Below is a small trained network, with its code and all its weights. Each question gives an input and a class and asks what happens when units are switched off, that is, made to give their printed mean instead of their output.

import numpy as np


def w(rows, s, z=0):
    codes = np.array(rows[::2]) - 128.0
    scale = np.full(codes.shape[1], s)
    scale[-1] = z or s
    return codes * scale


def norm(h):
    return h / np.sqrt((h * h).mean(-1, keepdims=True) + 1e-5)


def f(y):
    return y / 2 * (1 + np.tanh(0.7978845608 * (y + 0.044715 * y**3)))


def log_softmax(a):
    a = a - a.max(-1, keepdims=True)
    return a - np.log(np.exp(a).sum(-1, keepdims=True))


def net(x, mask):
    res = np.array(x, float).reshape(1, 3) / 4 @ E
    u = 0
    for l in range(2):
        y = f(norm(res) @ A[l][:, :-1].T + A[l][:, -1])
        res = res + np.where(mask[u : u + 9], y, B[l][:, -1]) @ B[l][:, :-1]
        u += 9
    return log_softmax(norm(res)[-1] @ U[:, :-1].T + U[:, -1])


A, B = {}, {}
E = w([
[64,2,129,125],'x0',
[167,98,172,239],'x1',
[156,170,252,68],'x2',
],0.0091)
A[0] = w([
[124,8,86,110,91],'0.n0',
[90,133,141,132,19],'0.n1',
[102,140,158,98,93],'0.n2',
[97,75,182,99,2],'0.n3',
[152,165,39,151,111],'0.n4',
[201,156,181,95,121],'0.n5',
[102,69,97,148,113],'0.n6',
[151,137,93,162,193],'0.n7',
[114,63,175,90,59],'0.n8',
],0.016,0.0026)
B[0] = w([
[34,178,109,150,254],'0.n0',
[133,74,161,170,116],'0.n1',
[155,132,142,219,153],'0.n2',
[193,70,190,125,179],'0.n3',
[249,60,138,228,214],'0.n4',
[62,185,126,154,227],'0.n5',
[63,167,117,75,208],'0.n6',
[146,118,66,30,178],'0.n7',
[183,52,143,161,190],'0.n8',
],0.016,0.0072)
A[1] = w([
[247,106,61,94,106],'1.n0',
[237,97,50,76,114],'1.n1',
[135,98,137,92,92],'1.n2',
[160,3,223,66,1],'1.n3',
[71,130,117,52,67],'1.n4',
[104,165,69,136,13],'1.n5',
[183,60,210,89,63],'1.n6',
[121,179,145,83,66],'1.n7',
[105,177,215,112,206],'1.n8',
],0.017,0.0022)
B[1] = w([
[204,126,7,165,253],'1.n0',
[238,153,55,220,241],'1.n1',
[150,144,179,169,121],'1.n2',
[244,69,210,33,246],'1.n3',
[105,67,75,159,190],'1.n4',
[124,110,196,117,203],'1.n5',
[104,29,149,65,224],'1.n6',
[138,171,177,167,159],'1.n7',
[129,168,125,100,236],'1.n8',
],0.022,0.0068)
U = w([
[207,134,47,170,87],'0',
[107,242,185,109,151],'1',
[6,80,84,129,5],'2',
[166,70,197,55,254],'3',
],0.016,0.00075)

Each question gives the input, the list of numbers given to net, and the class t.
The units are the neurons (one row each of A and B). Each row of codes is followed by its name. A weight is (code - 128) times the scale printed after its matrix; where a second scale follows, it is the last column's (A, B and U).
mask holds one flag per neuron, layer by layer. A switched-off neuron (its flag False) gives its mean, the last column of its row in B, instead of its output. The means were averaged over made-up inputs and are rounded, as every weight is.
A unit's drop is (log p(t) with every unit on - log p(t) with that unit switched off) / (log p(t) with every unit on - log p(t) with every unit switched off).
unit that matters most: the unit with the biggest drop
k most important neurons: the k neurons with the biggest drops, biggest first
k most important neurons of layer l: the k neurons of layer l with the biggest drops, biggest first
drop of u: that unit's drop, to one decimal
input [8,4,0], class 2: unit that matters most : 0.n0
input [0,7,2], class 1: 3 most important neurons : 0.n4; 0.n8; 0.n3
input [8,6,2], class 3: 2 most important neurons : 0.n3; 1.n3
input [7,5,1], class 3: 4 most important neurons : 0.n3; 0.n8; 0.n5; 1.n3
input [4,-7,0], class 2: 2 most important neurons : 0.n0; 0.n4
input [-8,6,1], class 1: 2 most important neurons of layer 0 : 0.n5; 0.n8
input [-1,7,1], class 1: 3 most important neurons : 0.n4; 0.n8; 0.n3
input [3,-8,1], class 3: 4 most important neurons : 0.n5; 0.n8; 0.n6; 1.n3
input [1,0,-3], class 2: drop of 0.n0 : 0.1
input [1,3,3], class 3: drop of 0.n0 : 2.9
input [-2,5,8], class 1: drop of 0.n5 : 0.1
input [-7,-8,2], class 1: drop of 0.n1 : 0.0
